Below are the code and all the weights of a small trained network. Each question names an input and a target symbol and asks about switching units off, where a switched-off unit gives its printed mean instead of its output.

import numpy as np


def w(rows, s, z=0):
    codes = np.array(rows[::2]) - 128.0
    scale = np.full(codes.shape[1], s)
    scale[-1] = z or s
    return codes * scale


def norm(h):
    return h / np.sqrt((h * h).mean(-1, keepdims=True) + 1e-5)


def softmax(a):
    e = np.exp(a - a.max(-1, keepdims=True))
    return e / e.sum(-1, keepdims=True)


def log_softmax(a):
    a = a - a.max(-1, keepdims=True)
    return a - np.log(np.exp(a).sum(-1, keepdims=True))


def net(x, mask):
    ids = ['αβγδεζηλμξπστφψ'.index(c) for c in x.split()]
    T = len(ids)
    res = E[ids] + P[:T]
    u = 0
    for l in range(3):
        r = norm(res)
        for j in range(3):
            rows = slice(2 * j, 2 * j + 2)
            q, k, v = (r @ M[l][rows].T for M in (Q, K, V))
            z = softmax(np.where(np.tri(T) > 0, q @ k.T / 2**0.5, -1e9)) @ v
            o = O[l][rows]
            res = res + np.where(mask[u + j], z, o[:, -1]) @ o[:, :-1]
        u += 3
    return log_softmax(norm(res)[-1] @ U[:, :-1].T + U[:, -1])


Q, K, V, O = {}, {}, {}, {}
E = w([
[93,136,132,174,166,139,34,190,189,159],'α',
[114,109,102,130,118,177,51,200,151,160],'β',
[196,117,186,142,171,135,96,200,154,140],'γ',
[174,131,227,120,170,123,175,154,41,116],'δ',
[136,121,101,143,156,210,132,153,195,113],'ε',
[175,122,153,121,225,150,120,194,135,116],'ζ',
[124,76,93,108,102,113,83,44,164,199],'η',
[135,132,52,66,201,147,78,163,155,125],'λ',
[111,118,20,47,165,154,103,117,162,126],'μ',
[99,122,94,137,120,198,107,120,191,122],'ξ',
[184,206,41,183,153,2,243,144,177,245],'π',
[191,117,137,72,209,112,74,182,161,122],'σ',
[105,119,79,120,222,146,129,143,150,113],'τ',
[154,121,159,118,218,111,82,166,160,118],'φ',
[65,113,116,178,127,209,115,99,183,147],'ψ',
],0.02)
P = w([
[3,39,177,54,140,71,187,215,145,151],'0',
[110,51,140,121,99,124,118,190,127,142],'1',
[112,70,113,166,125,140,127,171,115,137],'2',
[128,88,124,180,140,149,135,149,131,123],'3',
[142,103,109,168,148,152,126,153,124,127],'4',
[139,123,118,168,162,159,128,140,130,124],'5',
[148,136,112,161,164,171,129,133,129,124],'6',
[154,150,113,163,167,181,125,131,131,123],'7',
[154,161,110,161,163,192,124,123,129,121],'8',
[174,166,103,150,168,191,120,123,131,121],'9',
[182,181,96,149,162,202,112,127,132,116],'10',
[194,190,90,145,150,220,103,123,127,107],'11',
[192,180,117,117,202,200,133,90,151,133],'12',
[205,204,102,120,186,210,104,87,156,119],'13',
],0.012)
Q[0] = w([
[255,92,170,171,198,152,138,158,112,154],'L0H1',
[183,162,96,58,71,64,122,48,112,137],'L0H1',
[154,43,68,60,160,111,106,172,146,138],'L0H2',
[134,20,175,198,153,114,79,142,212,170],'L0H2',
[48,95,176,109,40,42,153,177,154,72],'L0H3',
[65,204,146,112,120,77,93,98,55,149],'L0H3',
],0.006)
K[0] = w([
[180,198,71,178,162,78,113,108,50,70],'L0H1',
[120,126,148,103,127,120,139,100,116,205],'L0H1',
[143,125,111,193,123,205,52,77,131,71],'L0H2',
[168,86,106,164,181,153,65,90,150,109],'L0H2',
[60,11,158,131,120,129,84,165,155,109],'L0H3',
[86,16,142,136,116,111,123,49,179,253],'L0H3',
],0.0069)
V[0] = w([
[166,32,112,120,143,144,116,68,183,255],'L0H1',
[71,83,170,3,170,165,168,200,158,50],'L0H1',
[62,70,171,84,155,181,169,84,170,118],'L0H2',
[66,94,170,68,151,144,97,185,223,201],'L0H2',
[131,156,123,115,135,168,97,120,129,5],'L0H3',
[102,93,197,50,133,213,44,109,75,32],'L0H3',
],0.0068)
O[0] = w([
[120,176,236,218,195,107,160,97,133,118,191],'L0H1',
[135,89,68,72,185,68,122,141,24,2,195],'L0H1',
[42,37,38,199,86,162,125,152,62,82,169],'L0H2',
[19,20,66,106,244,133,130,195,134,56,255],'L0H2',
[57,176,121,168,147,10,34,148,139,143,109],'L0H3',
[41,83,109,223,184,61,117,114,73,200,102],'L0H3',
],0.0072,0.0091)
Q[1] = w([
[143,148,120,145,118,98,124,143,188,128],'L1H1',
[115,62,127,157,75,79,130,147,139,135],'L1H1',
[158,99,65,138,248,180,161,132,147,126],'L1H2',
[136,120,159,138,118,95,161,95,142,160],'L1H2',
[87,75,76,79,116,122,96,117,163,94],'L1H3',
[102,179,87,111,163,143,157,175,186,59],'L1H3',
],0.014)
K[1] = w([
[131,114,143,146,125,126,70,128,129,104],'L1H1',
[59,68,158,86,124,108,167,186,182,131],'L1H1',
[228,255,94,156,94,154,192,178,214,167],'L1H2',
[178,123,177,177,97,115,103,47,80,185],'L1H2',
[131,103,82,88,149,137,112,57,167,198],'L1H3',
[121,205,106,144,188,195,6,171,180,98],'L1H3',
],0.01)
V[1] = w([
[148,197,201,113,133,30,236,222,116,141],'L1H1',
[161,130,112,169,193,166,97,193,128,115],'L1H1',
[140,132,100,130,133,104,199,194,164,98],'L1H2',
[124,133,109,141,76,51,201,131,148,202],'L1H2',
[85,131,149,108,117,191,2,174,178,127],'L1H3',
[131,156,46,160,132,89,43,83,240,153],'L1H3',
],0.0085)
O[1] = w([
[173,51,76,144,115,138,56,117,169,143,57],'L1H1',
[123,189,103,144,134,132,99,69,101,193,254],'L1H1',
[122,96,125,161,118,80,132,99,131,9,240],'L1H2',
[70,187,121,181,132,25,100,162,131,86,80],'L1H2',
[206,119,115,94,126,174,158,113,111,147,221],'L1H3',
[162,49,130,156,144,125,140,132,77,76,124],'L1H3',
],0.013,0.0093)
Q[2] = w([
[93,216,80,61,101,119,101,40,182,130],'L2H1',
[71,77,165,56,154,134,125,102,213,158],'L2H1',
[197,246,142,157,171,121,196,182,62,104],'L2H2',
[133,64,25,162,167,86,169,101,126,95],'L2H2',
[127,77,158,116,88,89,157,153,91,156],'L2H3',
[216,170,90,141,97,114,151,71,188,166],'L2H3',
],0.011)
K[2] = w([
[71,183,54,100,121,92,145,27,181,123],'L2H1',
[101,63,107,96,107,68,210,104,179,130],'L2H1',
[250,214,74,169,172,135,113,92,92,84],'L2H2',
[153,97,115,155,113,96,124,187,143,17],'L2H2',
[101,106,148,126,110,120,69,167,105,62],'L2H3',
[182,133,164,120,84,115,135,84,182,116],'L2H3',
],0.011)
V[2] = w([
[93,112,44,112,169,82,183,142,144,44],'L2H1',
[79,74,87,172,104,129,164,66,162,99],'L2H1',
[135,215,123,190,157,66,115,46,171,158],'L2H2',
[123,113,125,64,193,98,206,208,132,105],'L2H2',
[160,34,254,128,130,198,17,90,43,112],'L2H3',
[125,119,92,125,178,166,218,146,135,155],'L2H3',
],0.0079)
O[2] = w([
[157,184,123,132,91,154,115,93,145,201,254],'L2H1',
[120,199,93,70,124,108,153,244,150,146,158],'L2H1',
[2,119,115,70,182,99,111,140,211,87,47],'L2H2',
[208,85,209,42,96,95,164,108,107,88,250],'L2H2',
[56,199,99,127,164,29,153,201,219,67,126],'L2H3',
[177,103,95,184,68,131,20,136,125,136,244],'L2H3',
],0.01,0.0093)
U = w([
[181,32,170,110,126,160,160,105,48,114,179],'α',
[208,216,137,122,150,179,116,111,113,227,132],'β',
[109,178,112,99,222,215,77,89,191,206,254],'γ',
[102,96,79,180,142,65,59,103,140,175,149],'δ',
[117,171,131,130,113,112,110,131,122,128,89],'ε',
[112,148,109,133,114,95,89,109,113,153,76],'ζ',
[132,191,206,116,117,136,176,184,154,67,111],'η',
[127,162,133,149,115,86,107,120,109,125,58],'λ',
[119,163,149,135,109,110,120,139,115,115,53],'μ',
[119,164,135,139,114,121,136,145,121,121,70],'ξ',
[146,92,137,104,76,154,76,165,247,94,174],'π',
[124,145,130,128,121,102,101,109,124,131,46],'σ',
[127,169,127,132,106,113,111,135,116,132,32],'τ',
[122,144,123,122,128,111,107,107,147,129,52],'φ',
[126,197,136,130,100,129,138,156,128,108,76],'ψ',
],0.011,0.0042)

Each question gives the input, a string of symbols that net reads in full, and the target symbol t.
The units are the heads (2 rows each of Q, K, V and O). Each row of codes is followed by its name. A weight is (code - 128) times the scale printed after its matrix; where a second scale follows, it is the last column's (O and U).
mask holds one flag per head, layer by layer. A switched-off head (its flag False) gives its mean, the last column of its rows in O, instead of its output. The means were averaged over made-up inputs and are rounded, as every weight is.
A unit's drop is (log p(t) with every unit on - log p(t) with that unit switched off) / (log p(t) with every unit on - log p(t) with every unit switched off).
The circuit of an input: a set's keep is (log p(t) with only the set's units on - log p(t) with every unit switched off) / (log p(t) with every unit on - log p(t) with every unit switched off). Starting from all 9 units, units are removed one at a time, each time the one whose removal leaves the highest keep (on an exact tie, the one counted first), for as long as the keep stays at least 0.8.
units of the circuit, in order: the units of the circuit, biggest drop first
most important unit: the unit with the biggest drop
which heads matter: for each layer, one digit per head in row order, 1 if its drop is at least 0.15 and else 0, layers parted by /
input ε α λ α π ε ξ, target π: most important unit -> L1H2
input σ γ π γ, target γ: units of the circuit, in order -> [L2H2, L0H1]
input β δ ζ β π σ ε σ η η μ, target η: units of the circuit, in order -> [L1H2, L1H1, L0H3]
input β β β ψ λ ψ, target β: which heads matter -> 110 / 100 / 011
input ε λ ε π η η μ, target η: units of the circuit, in order -> [L1H2, L0H3]
input γ α ψ ξ π ψ η, target π: units of the circuit, in order -> [L0H3, L1H2]
input ξ δ δ σ π, target δ: units of the circuit, in order -> [L1H2, L1H1]
input δ φ γ η λ σ η π ε ψ, target π: which heads matter -> 001 / 110 / 000
input φ η φ ζ ψ ε λ δ δ η δ η δ, target γ: units of the circuit, in order -> [L1H3, L0H2, L2H2]
input δ δ δ λ ε φ φ μ δ γ π, target δ: units of the circuit, in order -> [L1H2, L2H2, L1H1]
input λ π τ λ ξ η η η ψ ε, target η: units of the circuit, in order -> [L1H2, L1H1]
input ψ δ δ τ β ζ ψ φ δ δ λ β ξ μ, target α: which heads matter -> 011 / 001 / 100
input π ψ α φ γ σ λ τ ψ μ η η λ, target η: units of the circuit, in order -> [L1H1, L1H2]
input π λ β, target π: most important unit -> L1H1
input η σ ψ ψ λ ψ δ δ, target β: which heads matter -> 111 / 011 / 000
input π ξ τ, target π: units of the circuit, in order -> [L1H1, L0H3, L1H2]
input λ δ δ τ ψ φ λ δ π η, target δ: which heads matter -> 010 / 011 / 010
input β β φ β η γ λ ψ η γ φ φ, target γ: units of the circuit, in order -> [L1H1, L2H2]
input η ψ η ψ ζ η ψ λ λ ξ η, target γ: units of the circuit, in order -> [L0H1, L2H2, L1H2]
input α π μ ε δ φ π δ ξ μ σ τ λ β, target α: units of the circuit, in order -> [L2H3]
input π ε ζ, target π: units of the circuit, in order -> [L1H1, L0H3, L1H2]
input μ δ σ ψ ζ η π λ γ ξ μ η ξ ψ, target η: which heads matter -> 000 / 110 / 000
input φ η ζ γ γ, target β: which heads matter -> 110 / 111 / 011
input τ λ φ ξ λ ε ψ α, target α: which heads matter -> 100 / 011 / 100
input η γ β ζ η α η π, target α: which heads matter -> 111 / 011 / 101
input γ η σ ψ ζ η δ ψ η γ σ π ψ ζ, target π: which heads matter -> 001 / 110 / 010
input λ γ σ φ η η λ φ λ α, target α: which heads matter -> 000 / 011 / 100
